What each symbol does to the objects:
§: nef->mir, mig->gur, vik->gez, zot->rog, faf->fot, rog->kog, kor->nef, gur->mol, pav->lib, det->gev, bev->mig, mut->rud, ziv->tel, roz->vir, tol->kor, zom->ziv, loz->rif, fom->faf, mol->vik, kam->bap, zil->tus, vol->taf, rud->saz, gev->kes, lor->roz, deg->det, riv->res, gav->leg, mir->gav, fot->zel, dif->riv, tel->tig, saz->loz, lib->mut, ziz->kam, vuz->vol, res->zom, vir->mas, sig->deg, gez->mif, rif->ziz, zel->tol, tig->san, leg->muf, dor->sug, taf->fom, kog->ked, kes->dif, mas->pav, vif->bev, mif->zot, sug->vif, san->zil
&: nef->kor, mig->bev, vik->mol, zot->mif, faf->fom, rog->zot, kor->tol, gur->mig, ked->kog, pav->mas, det->deg, bev->vif, mut->lib, ziv->zom, roz->lor, tol->zel, zom->res, loz->saz, fom->taf, mol->gur, kam->ziz, zil->san, vol->vuz, rud->mut, gev->det, deg->sig, riv->dif, gav->mir, muf->leg, mir->nef, fot->faf, dif->kes, tel->ziv, saz->rud, lib->pav, ziz->rif, res->riv, bap->kam, vir->roz, gez->vik, rif->loz, zel->fot, tig->tel, leg->gav, taf->vol, kog->rog, kes->gev, mas->vir, vif->sug, mif->gez, sug->dor, tus->zil, san->tig
^: nef->ziv, mig->pav, vik->rud, zot->rif, faf->kes, rog->ziz, kor->zom, gur->lib, ked->bap, pav->faf, det->sug, bev->mas, mut->zel, ziv->gez, roz->vol, tol->res, zom->vik, loz->nef, fom->gev, mol->mut, kam->leg, zil->kog, vol->deg, rud->tol, gev->vif, lor->vuz, deg->dor, riv->gur, gav->tig, muf->zil, mir->tel, fot->dif, dif->mig, tel->mif, saz->kor, lib->fot, ziz->gav, vuz->sig, res->mol, bap->muf, vir->taf, gez->saz, rif->mir, zel->riv, tig->zot, leg->san, dor->lor, taf->det, kog->kam, kes->bev, mas->fom, vif->vir, mif->loz, sug->roz, tus->ked, san->rog
~: nef->loz, mig->dif, vik->zom, zot->tig, faf->pav, rog->san, kor->saz, gur->riv, ked->tus, pav->mig, det->taf, bev->kes, mut->mol, ziv->nef, roz->sug, tol->rud, zom->kor, loz->mif, fom->mas, mol->res, kam->kog, zil->muf, vol->roz, rud->vik, gev->fom, lor->dor, deg->vol, riv->zel, gav->ziz, muf->bap, mir->rif, fot->lib, dif->fot, tel->mir, saz->gez, lib->gur, ziz->rog, vuz->lor, res->tol, bap->ked, vir->vif, sig->vuz, gez->ziv, rif->zot, zel->mut, tig->gav, leg->kam, dor->deg, taf->vir, kog->zil, kes->faf, mas->bev, vif->gev, mif->tel, sug->det, san->leg

The rows follow the links: the fewer symbols apart two objects are, the more alike their rows tend to be.

Each row is also shifted at random along 5 hidden directions that mean nothing.

Some objects, each with a row of numbers:
pav
 158   -32    33   -60   -45    -5  -161   -44  -112    19   -97   -15   -30    11    30   142   -92   -60    25    92    27   -76   -35    97   -30   129
bap
 101    47     6    77    20    44    68    60    88    -2    78    30   -23   -40     0  -117    48    25     0    -1    29    33   -36   -70    44  -135
fot
 -16   -68   -49    11   -38   -15    -7   -99     3     9   -82     8    96    88    -1    63   -46     3    -4    32    19    41    30    14    -7   124
gev
  68    30    92   -89     7   -63    62   -32   -64   -67     2    31   -20    50   -32    87  -147   -98   173    99    62   -19   150   125    83   106
muf
  33    50    15    21     6    48   -26    81    10    15    56   -29   -62   -83    20   -78    70    16   -55   -64   -39   -20   -99   -44    -7  -131
zel
-264   -41   -15  -161    54  -128   -46   -36  -103    38   -45    20   -37     3   -53   154   -17   -14    29    50   -20  -119   134    83   -98   159
bev
-124     0   103    16    15   -44   -81    53  -130   -87   -81   -31  -125   -63   104   121  -111  -118   128    72    62   -52    -9   132   -22   124
vik
  29   -77   -72   119    65   -60    27    28     4   -50   -78   -39    -4   -45    93     6    71    45   -53   -86   -20    42    -8   -33  -123    77
kam
  98    45    -4   -20    41     5    53    52    50    30    89    42   -36   -42   -48   -82    60    34    -6    -6    -8   -22    16   -48    16  -112
mut
 181   -89   -83    13   -25    -3  -114   -93    26   110   -71    60    66    67   -28    89     0    49   -58   145    48   -39   -19   -19   -69   108
ziv
 -81   -42   -50    90    68   -21  -136    88   -19    49   -48     1  -117  -139    96    21   101    46   -87    25     2   -88  -123   -41  -173     4
vol
-253    14    55    57   -86    87  -107     4   -46   -37   -55   -63    -3     1    78    12   -74   -61    -1    -1    14    32  -141    37    51   -10
kog
  -7    59    42    36    94   -40   141   121    28   -86    87    -6   -97  -102    31   -97    50    -5    52   -85   -11    18    60   -14    10   -98
roz
 -40    23    79    55   -57    50    11     2   -42  -104   -39   -70     9    23    77     2   -99   -80    57   -47    13    77   -45    63    86    18
vif
 111    -6    64    53   -70    54  -100   -16   -51   -31   -68   -26   -12    15    72    62  -115   -81    53    72    61    11   -90    69    39    62
riv
 -80   -80   -78   -97   -57    -5  -174  -107   -58   113   -97    -5    80    63   -42   119    11    36  -107    38   -46   -65   -34    12   -91   115
kes
-141   -68   -47    85  -114    82   -51   -97     8   -12   -99   -70   146   106    55    14   -42     8   -81   -61   -16   118   -99   -17    24    64
zil
  11    47   -21   -62     1    15   120    23     6   -40    67   -94    46   -13   -40  -108    98    38   -91  -263  -152    66    33   -57    28  -123
gez
-117   -44   -61    32    90   -73    -1    47    -1    16   -16     9   -54   -72    32     5    97    58   -51   -37   -25   -42    16   -31  -130    27
det
 -72    33    76   -79   -41   -18   109   -28  -107  -160   -29  -140    53    52    27    22   -85   -92    59  -219   -92    95    92    94    96    61
gur
 -16   -93   -66    92   -57    50  -198   -58    -6    79  -125     9    40    29    64    89   -15    31   -81   114    46   -21  -145   -12   -91   100
rif
 100   -16   -42    74    48     4   -40    76    36    38    12    13   -59   -90    39   -48   102    54   -75   -23    -8   -29   -74   -71   -87   -66
saz
 249   -66  -106   -38     5   -21   -45   -45     8    80   -35   -11    64    22   -35    18   105    88  -135   -60   -74   -23    -8   -62  -106    28
lor
-167    33    61     3   -83    70    -5   -10   -49   -84   -21  -105    48    31    44   -14   -69   -56     2  -132   -52    83   -66    36    91   -23

The symbols that take the first to the second take the third to the fourth, perhaps in another order. What is the fourth?
Answer with the object's name.
  70   -57   -53   -27    48   -48  -168    19   -47   105   -61    35   -72   -71     6    91    62    36   -71    87     2  -134   -50    -1  -162    67
:  145   -65   -64   -62    52  -119   137   -55   -38   -65   -47   -55    75    53    -9    53    36    25   -13  -155   -85    50   174    23   -62   132
::  180     5   -30    28   100   -66   102    49    71    16    64    67   -38   -52   -23   -53    76    50    22    26    26   -21    81   -54   -42   -40
: nef

 -68   -98   -68   209    -4    10    -2   -47    81   -10   -88    45    72    49    74    19   -34    27    11   127   117    77   -36   -38   -35    99
: -353   -60   -64   -38    80  -104   -17     9   -57     7   -58   -26   -31   -47    17    76    75    35   -50   -56   -54   -55    63     6  -144    94
::  120   -44    34   233   -48    53     4     6    21  -119   -97   -35    22    17   151     2  -105   -61    68    39   105   128   -98    24    47    76
: fot

 192   -71   -35    90    21   -54    64   -45    35   -43   -66    32    49    55    37    49   -56    -7    75    83    84    55    71    25   -10   141
:  133   -63   -33     1   -57   -11    35   -94   -42   -72   -96   -94   132   104    32    53   -35    -6   -37  -139   -61   100    32    25    10   124
::  -55   -28     6  -102    80  -158   211   -47   -50  -112   -17    -1    37    69   -41    87   -63   -46   145   -52    -5    35   286   102    15   176
: mig

-220   -84   -83   132    34   -67   221   -80   109   -88   -41    16   152   115    19   -21   -20    39    52   -19    61   171   149   -35    31   124
:   35    -8    27   -71   -80    21   -41   -93   -49    -2   -44   -21    73   101   -30    71   -92   -48    27    23    -1    18    19    64    63    78
::   70   -79   -89    91    59   -59    30   -31    80    41   -34    98    26    20     2    33    22    57    18   136    90    -3    57   -36   -74    95
: mig

  36   -31    17    12  -103    72  -142   -73   -47    24   -92   -28    55    61    29    75   -86   -37   -23    61    18     8  -100    36    22    67
: -187   -37    32   111   -24    -7    15    11   -64  -135  -105  -107    13     1   132    36   -71   -66    32  -110    -4   100   -32    56     3   102
::  -42   -21    12   124   -92    99   -86   -65    85    51   -29    84    63    87     9    14  -111   -19    53   239   154    41  -106    -9    84    18
: gev

 -62   -60   -44   -35    77   -85  -103    15   -54    73   -54    40   -75   -61     9   108    45    27   -20    86    11  -118    18    25  -145   100
: -218   -35   -98   -18   125  -135   234   -31   126    20    79   120    46    41  -111   -47    77    96    50    47    41    14   244   -63   -27    28
:: -145    15    70   -13   -60    39  -105   -21   -52     4   -35    13   -25    17    22    63  -107   -73    65   119    63   -32   -57    72    50    43
: mas

 -64   -81  -105    94    59   -67   135    -7    24   -74   -59   -69    82    10    64   -29    90    65   -77  -193   -72   104    70   -53   -92    73
:  -45   -34   -53    21   130  -127   145    39    20   -42    17    17   -27   -47     4   -16    83    43    17   -61   -14     4   145   -21   -81    45
::   50   -39     3    39    19   -73   173   -49     1  -127   -40   -16    73    78    25    36   -85   -42   112   -28    38   108   158    56    51   146
: gur

-168   -80   -86    42    50   -53   -68    -3     4    59   -58    34   -13   -27    15    55    62    50   -51    61    20   -54   -10   -31  -134    83
:    3   -80   -33   140    81   -63   -84    68   -28   -16   -99    -3   -97   -97   130    64    24     1     0    66    60   -38   -58     7  -152   104
::  -49    -7   -74   -76    34   -30   -22    13   -11    56    10   -39     0   -39   -35   -22   134    76  -134  -142  -123   -39    -3   -60   -95   -47
: mif

 -62    32    84  -101   -54    -6    24   -24  -116  -101   -31  -107    16    38    12    57   -93   -90    55  -129   -69    28    47   101    82    55
:   68     3    20    31   -93    74    39   -89    67    -5     8    34   116   128   -37   -21  -109   -30    60    90    64    88    10     7   141    12
:: -153    -8   -60    90    75   -16    77    48   126    42    64    81   -25   -45   -12   -94   101    74   -25    47    43     4    15   -98   -41   -87
: rif

 122   -98   -85   106   -10   -13    -2   -56    21   -17  -102   -26    86    49    69    31    17    48   -60   -34     5    78   -18   -34   -68   109
:  -96   -49    15   148    15   -37    77    12   -37  -157  -102   -76    15     4   141    30   -60   -56    68   -77    33   111    14    45    -9   133
:: -248    32   -43  -102    53   -22    41    25    23    60    78    15   -16   -39   -86   -54   117    67   -76   -87   -89   -50    50   -58   -43   -95
: mif

  22    12   -61  -160    43   -48    22   -28    32   124    81    60    12     7  -145   -13   104    80   -71     0   -60   -91    95   -48   -47   -59
:   60   -23   -40   133    84   -34    51    98    26   -48    -7   -35   -65  -105    95   -64   100    44   -50   -96   -17    23   -34   -57   -95   -36
::  -70   -13   -41   -43    86   -51  -102    47     9   130    29   109  -110   -91   -49    40    86    62   -21   157    39  -163     2   -26  -129   -13
: ziv

 120   -95  -110    98    17   -30    47   -32    14   -36   -89   -82    98    26    72    -7    80    70  -115  -167   -72    96    -6   -65   -98    75
:   87   -81   -93   -62   -19   -46    18  -142    30    71   -38    51   138   131   -89    67    -6    57   -33    58    -2    12   106   -15   -22   120
::  -49    31   -31   -78    31   -11    43    30    21    39    68   -13    -7   -39   -58   -63   102    55   -76  -110   -87   -26    26   -56   -25  -101
: rif

  50   -91  -105   124    52   -55   100   -35    84   -11   -45    28    80    38    26   -22    54    75   -36    -3    32    72    62   -65   -66    81
:   27   -65    -9     2   -49    10  -184   -39   -94    21  -130   -57     4     7    71   122   -44   -26   -45    19    -9   -32   -94    55   -79   126
::  224    19   -63  -134    29   -30    89   -33    58    77    92    38    55    33  -132   -55   101    76   -61   -57   -84   -24   102   -63    -3   -76
: gez

 -95    13   113   104   -10    14   -17    63   -63  -122   -55   -25   -93   -49   120    45  -133  -109   142    60    91    26   -40    97    45    59
: -248   -50    24   152   -34    20   -74    35   -93  -125  -145  -132   -21   -38   188    49   -54   -70    -5  -110    -7    73  -129    47   -46   101
::  -78   -38   -68    69    86   -61    92    46    42   -19     7    -6   -15   -55    29   -48   105    67   -53   -83   -28    23    44   -61   -93    -4
: gav

